Here is a tiny trained network, its code and every weight. The questions are about switching its units off for an input and a class, where a switched-off unit gives its printed mean instead of its output.

import numpy as np


def w(rows, s, z=0):
    codes = np.array(rows[::2]) - 128.0
    scale = np.full(codes.shape[1], s)
    scale[-1] = z or s
    return codes * scale


def f(y):
    return y / 2 * (1 + np.tanh(0.7978845608 * (y + 0.044715 * y**3)))


def log_softmax(a):
    a = a - a.max(-1, keepdims=True)
    return a - np.log(np.exp(a).sum(-1, keepdims=True))


def net(x, mask):
    res = np.array(x, float).reshape(1, 3) / 4 @ E
    y = f(res @ A[0][:, :-1].T + A[0][:, -1])
    res = res + np.where(mask, y, B[0][:, -1]) @ B[0][:, :-1]
    return log_softmax(res[-1] @ U[:, :-1].T + U[:, -1])


A, B = {}, {}
E = w([
[36,62,196],'x0',
[55,117,24],'x1',
[64,254,158],'x2',
],0.0081)
A[0] = w([
[38,61,215,118],'neuron 0',
[82,193,150,130],'neuron 1',
[89,188,148,138],'neuron 2',
[12,38,208,104],'neuron 3',
[166,41,80,180],'neuron 4',
[86,192,148,138],'neuron 5',
[86,199,144,149],'neuron 6',
[200,172,66,10],'neuron 7',
[190,137,205,128],'neuron 8',
[195,140,200,118],'neuron 9',
[89,203,141,128],'neuron 10',
[200,172,68,8],'neuron 11',
[83,196,115,169],'neuron 12',
[93,128,2,136],'neuron 13',
[189,140,196,129],'neuron 14',
[207,128,210,111],'neuron 15',
[168,34,98,170],'neuron 16',
[146,40,118,152],'neuron 17',
[81,105,6,217],'neuron 18',
[186,137,190,129],'neuron 19',
],0.0088,0.0017)
B[0] = w([
[165,254,49,231],'neuron 0',
[189,99,188,184],'neuron 1',
[193,89,169,177],'neuron 2',
[154,233,86,254],'neuron 3',
[170,118,241,215],'neuron 4',
[187,90,172,182],'neuron 5',
[174,87,186,189],'neuron 6',
[131,251,72,179],'neuron 7',
[68,138,162,196],'neuron 8',
[70,131,168,194],'neuron 9',
[173,93,200,187],'neuron 10',
[132,240,73,178],'neuron 11',
[147,94,210,187],'neuron 12',
[63,150,210,212],'neuron 13',
[72,128,159,189],'neuron 14',
[77,144,171,208],'neuron 15',
[172,131,209,217],'neuron 16',
[182,149,189,195],'neuron 17',
[83,133,243,227],'neuron 18',
[68,144,154,182],'neuron 19',
],0.0081,0.0057)
U = w([
[230,86,176,96],'0',
[146,201,89,134],'1',
[2,111,167,107],'2',
[128,65,98,247],'3',
[113,43,41,7],'4',
[111,51,46,7],'5',
[114,59,47,9],'6',
[103,52,26,2],'7',
],0.013,0.01)

Each question gives the input, the list of numbers given to net, and the class t.
The units are the neurons (one row each of A and B). Each row of codes is followed by its name. A weight is (code - 128) times the scale printed after its matrix; where a second scale follows, it is the last column's (A, B and U).
mask holds one flag per neuron, in row order. A switched-off neuron (its flag False) gives its mean, the last column of its row in B, instead of its output. The means were averaged over made-up inputs and are rounded, as every weight is.
A unit's drop is (log p(t) with every unit on - log p(t) with that unit switched off) / (log p(t) with every unit on - log p(t) with every unit switched off).
The circuit of an input: a set's keep is (log p(t) with only the set's units on - log p(t) with every unit switched off) / (log p(t) with every unit on - log p(t) with every unit switched off). Starting from the 12 units with the biggest drops (on a tie, the unit counted first), units are removed one at a time, each time the one whose removal leaves the highest keep (on an exact tie, the one counted first), for as long as the keep stays at least 0.8.
circuit, biggest first: the units of the circuit, biggest drop first
unit that matters most: the unit with the biggest drop
top k neurons: the k neurons with the biggest drops, biggest first
drop when u is switched off: that unit's drop, to one decimal
input [6,6,0], class 1: circuit, biggest first	(neuron 3; neuron 0)
input [-6,-4,-5], class 1: circuit, biggest first	(neuron 7; neuron 11)
input [7,6,-8], class 0: unit that matters most	neuron 4
input [-3,5,-4], class 2: circuit, biggest first	(neuron 13; neuron 18)
input [7,-5,6], class 1: top 2 neurons	(neuron 0; neuron 3)
input [-3,-1,2], class 3: top 2 neurons	(neuron 0; neuron 3)
input [-8,-1,-6], class 1: top 2 neurons	(neuron 7; neuron 11)
input [-5,6,-5], class 2: top 4 neurons	(neuron 13; neuron 18; neuron 0; neuron 3)
input [-8,-4,8], class 0: top 2 neurons	(neuron 10; neuron 6)
input [3,0,1], class 3: top 2 neurons	(neuron 7; neuron 11)
input [-7,8,-6], class 2: drop when neuron 18 is switched off	0.9
input [5,3,5], class 0: drop when neuron 4 is switched off	-0.1
input [0,-3,3], class 3: drop when neuron 4 is switched off	0.2
